Each row has a name. Each question is about the rows just above it.

j303: [203 164  71 111 118 132 101  60 129 109 146 155  84 127  67 118 132 114
 136 109  68  74 132 127 152 165 139 117 128 126 128 124 158 116 171 173
 100 153 130  83 120 131 130 147 100 149  77 115 114 146 129 115 112 167
 122  61 141 122 112 117 139  79]
j578: [113 104 153 140 114 121 123 151 149 178 102 127 124 129  71 153 135 110
 148 105 128 200  75 138 139 114 187 111  88 127 154 135 119  59 119 125
  86 189 159 128 127 150 144 138  74  78 133 173 122 137 131 103 168 125
 171 115 150  68  83 124 146 103]
j499: [144 174 133 168 104 130 140 126 127 120 140 152 137  70  86  96 111 121
 138 192 110 155 120  99 146  79 106  61 145 112 110  85 180 145 157 115
 129 133 147 127 125 100 134 111 165 114 138 136 135 155  88 135 163 144
 152  86 125  74  87 116 165  62]
j780: [168 151 111 142 127  65 123 121 117 130 120 138  99 102 110  92 113 138
 134 135 108 124  95 133 123 183 139 113 177 172 129 112 183  64 139 170
  85 140  69 137 122 109 127 156 113 119  50 114 167 121 193 145 125 141
 185 117 118  78 109 116 163 141]
j30: [196 160  96 136 100 152 113 160 119 139 167 121 107 101  72  96 109 104
 115 151  70 104 160 160 122 111 110  99 105 165 115 104 153 195 153 125
 135 139 135  84 174 121 122 120 105 150  66 139 117 145  95 130  90 172
  83 125 160 160 137 109 134  74]
j554: [101 134 146 153 114  92 114 164 109 138 108 147 162 100 154  69 129 123
 114 161 160 147  82 133  63 168 100 117 141 191 171 134 142  91 154 138
 170 109 102 158 136  99 134 111 105  93  99 147 131  82 170 151 163 109
 183 169 142  94 126 129 141 150]
j852: [130 117 141 152 117 131 109 144 141 142 110 136  81  80  70 167 118  94
 128 152  85 176  92 123 157 117 158  85 118 122 170 106 117  95 110 149
  86 165 165 118 140 122 140 153 155  97 105 154 100 156  88 135 163 144
 152  86 125  74  87 116 165  62]
j418: [107 113 128 135 173 107 167 139 118 123 122 141 192 154 193  97 154 178
 142 123 202 120 135 141 100 114 116 117 129 122  83 152 153  96 150  99
 157 107 100 176  90 153 121 106  98 126 174 110 172  91 169  95 132 148
 145 162 112 169 178 118 125 160]
j764: [144 174 133 168 104 130 140 126 127 120 140 152 137  70  86  96 111 121
 138 192 110 155 120  99 146  79 106  61 145 112 110  85 180 145 157 115
 129 133 147 127 125 100 134 111 165 114 138 136 135 155 104 125 128 211
 147  94 122 179 143  97 153  41]
[113 104 153 140 114 121 123 151 149 178 102 127 124 129  71 153 135 110
 148 105 128 200  75 138 139 114 187 111  88 127 154 135 119  59 119 125
  86 189 159 128 127 150 144 138  74  78 133 173 122 137 131 103 168 125
 171 115 150  68  83 124 146 103] is in which row?	j578
After [147 131  82], its row goes on with	[170 151 163 109 183 169 142  94 126 129 141 150]
Whose row is [144 174 133 168 104 130 140 126 127 120 140 152 137  70  86  96 111 121
 138 192 110 155 120  99 146  79 106  61 145 112 110  85 180 145 157 115
 129 133 147 127 125 100 134 111 165 114 138 136 135 155 104 125 128 211
 147  94 122 179 143  97 153  41]?	j764
Go on from [141 191 171 134] to the end of its row.	[142  91 154 138 170 109 102 158 136  99 134 111 105  93  99 147 131  82
 170 151 163 109 183 169 142  94 126 129 141 150]
The row with [101 134 146 153 114  92 114 164 109 138 108 147 162 100 154  69 129 123
 114 161 160 147  82 133  63 168 100 117 141 191 171 134 142  91 154 138
 170 109 102 158 136  99 134 111 105  93  99 147 131  82 170 151 163 109
 183 169 142  94 126 129 141 150] is	j554
The rest of the row after [173 107 167]:	[139 118 123 122 141 192 154 193  97 154 178 142 123 202 120 135 141 100
 114 116 117 129 122  83 152 153  96 150  99 157 107 100 176  90 153 121
 106  98 126 174 110 172  91 169  95 132 148 145 162 112 169 178 118 125
 160]

